Below is a small trained network, with its code and all its weights. Each question gives an input and a class and asks what happens when units are switched off, that is, made to give their printed mean instead of their output.

import numpy as np


def w(rows, s, z=0):
    codes = np.array(rows[::2]) - 128.0
    scale = np.full(codes.shape[1], s)
    scale[-1] = z or s
    return codes * scale


def norm(h):
    return h / np.sqrt((h * h).mean(-1, keepdims=True) + 1e-5)


def f(y):
    return np.maximum(y, 0)


def log_softmax(a):
    a = a - a.max(-1, keepdims=True)
    return a - np.log(np.exp(a).sum(-1, keepdims=True))


def net(x, mask):
    res = np.array(x, float).reshape(1, 3) / 4 @ E
    u = 0
    for l in range(3):
        y = f(norm(res) @ A[l][:, :-1].T + A[l][:, -1])
        res = res + np.where(mask[u : u + 16], y, B[l][:, -1]) @ B[l][:, :-1]
        u += 16
    return log_softmax(norm(res)[-1] @ U[:, :-1].T + U[:, -1])


A, B = {}, {}
E = w([
[164,239,239],'x0',
[254,163,157],'x1',
[118,209,74],'x2',
],0.0067)
A[0] = w([
[167,116,193,78],'0.n1',
[213,161,62,111],'0.n2',
[157,128,81,217],'0.n3',
[104,99,105,118],'0.n4',
[193,87,157,144],'0.n5',
[79,132,183,97],'0.n6',
[116,98,157,145],'0.n7',
[86,138,181,3],'0.n8',
[249,63,183,157],'0.n9',
[112,107,157,130],'0.n10',
[135,222,134,136],'0.n11',
[76,156,171,123],'0.n12',
[108,61,83,212],'0.n13',
[171,82,206,146],'0.n14',
[147,87,170,64],'0.n15',
[201,192,38,134],'0.n16',
],0.015,0.0043)
B[0] = w([
[120,104,72,184],'0.n1',
[108,130,3,208],'0.n2',
[181,91,99,195],'0.n3',
[109,75,156,168],'0.n4',
[166,198,175,196],'0.n5',
[127,239,112,170],'0.n6',
[129,182,142,163],'0.n7',
[223,96,89,149],'0.n8',
[243,198,242,254],'0.n9',
[119,172,136,155],'0.n10',
[41,128,72,218],'0.n11',
[103,188,193,178],'0.n12',
[60,6,203,228],'0.n13',
[58,103,71,211],'0.n14',
[52,115,128,156],'0.n15',
[154,125,8,226],'0.n16',
],0.021,0.0079)
A[1] = w([
[150,174,101,126],'1.n1',
[252,153,77,111],'1.n2',
[138,138,195,146],'1.n3',
[189,103,164,19],'1.n4',
[132,147,138,28],'1.n5',
[141,166,108,104],'1.n6',
[130,134,162,124],'1.n7',
[92,157,114,86],'1.n8',
[188,93,162,3],'1.n9',
[216,102,74,175],'1.n10',
[127,171,121,107],'1.n11',
[72,129,70,139],'1.n12',
[120,141,208,27],'1.n13',
[245,148,80,119],'1.n14',
[186,173,193,42],'1.n15',
[125,133,155,96],'1.n16',
],0.014,0.0025)
B[1] = w([
[142,123,61,221],'1.n1',
[8,104,5,254],'1.n2',
[137,188,154,201],'1.n3',
[188,137,159,156],'1.n4',
[149,125,124,139],'1.n5',
[146,112,77,196],'1.n6',
[131,155,146,163],'1.n7',
[111,128,180,180],'1.n8',
[178,188,134,152],'1.n9',
[78,162,9,226],'1.n10',
[174,85,87,194],'1.n11',
[108,109,232,230],'1.n12',
[106,189,170,191],'1.n13',
[30,160,5,246],'1.n14',
[210,146,145,215],'1.n15',
[122,139,149,150],'1.n16',
],0.023,0.0053)
A[2] = w([
[71,247,104,38],'2.n1',
[98,99,213,178],'2.n2',
[74,224,104,3],'2.n3',
[166,174,249,54],'2.n4',
[239,7,238,166],'2.n5',
[117,66,90,102],'2.n6',
[110,161,109,111],'2.n7',
[157,55,125,74],'2.n8',
[34,128,99,143],'2.n9',
[108,127,98,151],'2.n10',
[205,146,165,236],'2.n11',
[165,166,69,127],'2.n12',
[170,11,122,29],'2.n13',
[197,89,171,143],'2.n14',
[127,85,103,122],'2.n15',
[144,76,126,76],'2.n16',
],0.013,0.0023)
B[2] = w([
[172,52,161,254],'2.n1',
[50,172,94,197],'2.n2',
[164,69,160,225],'2.n3',
[48,175,64,198],'2.n4',
[252,172,120,193],'2.n5',
[164,105,127,178],'2.n6',
[147,110,130,173],'2.n7',
[158,92,167,151],'2.n8',
[160,73,129,226],'2.n9',
[113,114,122,169],'2.n10',
[145,186,144,174],'2.n11',
[109,192,147,200],'2.n12',
[173,70,180,165],'2.n13',
[179,148,122,147],'2.n14',
[151,111,129,160],'2.n15',
[152,103,146,145],'2.n16',
],0.028,0.0081)
U = w([
[109,125,3,139],'0',
[132,48,164,234],'1',
[13,148,160,4],'2',
[167,211,144,141],'3',
],0.022,0.0034)

Each question gives the input, the list of numbers given to net, and the class t.
The units are the neurons (one row each of A and B). Each row of codes is followed by its name. A weight is (code - 128) times the scale printed after its matrix; where a second scale follows, it is the last column's (A, B and U).
mask holds one flag per neuron, layer by layer. A switched-off neuron (its flag False) gives its mean, the last column of its row in B, instead of its output. The means were averaged over made-up inputs and are rounded, as every weight is.
A unit's drop is (log p(t) with every unit on - log p(t) with that unit switched off) / (log p(t) with every unit on - log p(t) with every unit switched off).
The circuit of an input: a set's keep is (log p(t) with only the set's units on - log p(t) with every unit switched off) / (log p(t) with every unit on - log p(t) with every unit switched off). Starting from the 12 units with the biggest drops (on a tie, the unit counted first), units are removed one at a time, each time the one whose removal leaves the highest keep (on an exact tie, the one counted first), for as long as the keep stays at least 0.8.
circuit, biggest first: the units of the circuit, biggest drop first
most important unit: the unit with the biggest drop
k most important neurons: the k neurons with the biggest drops, biggest first
top k neurons in layer l: the k neurons of layer l with the biggest drops, biggest first
drop when u is switched off: that unit's drop, to one decimal
input [-4,4,-2], class 3: circuit, biggest first : [0.n9]
input [-5,-3,-8], class 1: 3 most important neurons : [0.n13; 0.n9; 0.n12]
input [-2,-6,-6], class 2: 3 most important neurons : [0.n16; 0.n2; 2.n2]
input [1,-3,1], class 2: 3 most important neurons : [0.n9; 0.n16; 1.n2]
input [5,-7,4], class 1: 4 most important neurons : [0.n9; 0.n13; 0.n11; 0.n6]
input [-2,-3,-5], class 1: 2 most important neurons : [0.n9; 0.n13]
input [7,2,7], class 1: 2 most important neurons : [0.n11; 0.n9]
input [-8,0,-8], class 3: 2 most important neurons : [2.n5; 0.n11]
input [8,4,-3], class 3: 3 most important neurons : [0.n16; 0.n9; 1.n15]
input [-1,-4,1], class 2: 2 most important neurons : [0.n16; 0.n2]
input [-5,1,4], class 1: top 2 neurons in layer 0 : [0.n13; 0.n9]
input [-3,-8,-6], class 2: top 2 neurons in layer 2 : [2.n2; 2.n1]
input [5,3,-3], class 3: 2 most important neurons : [0.n9; 0.n16]
input [3,-4,-8], class 3: 2 most important neurons : [0.n11; 0.n2]
input [-6,1,-6], class 3: most important unit : 2.n5
input [5,-3,-5], class 3: top 2 neurons in layer 0 : [0.n16; 0.n12]
input [-2,-1,-7], class 2: top 2 neurons in layer 2 : [2.n4; 2.n2]
input [-4,-3,6], class 1: drop when 0.n9 is switched off : 0.2
input [3,-6,-7], class 2: drop when 0.n9 is switched off : 0.2
input [-7,2,-4], class 3: drop when 2.n5 is switched off : 0.1
input [-2,-8,-6], class 2: most important unit : 0.n16
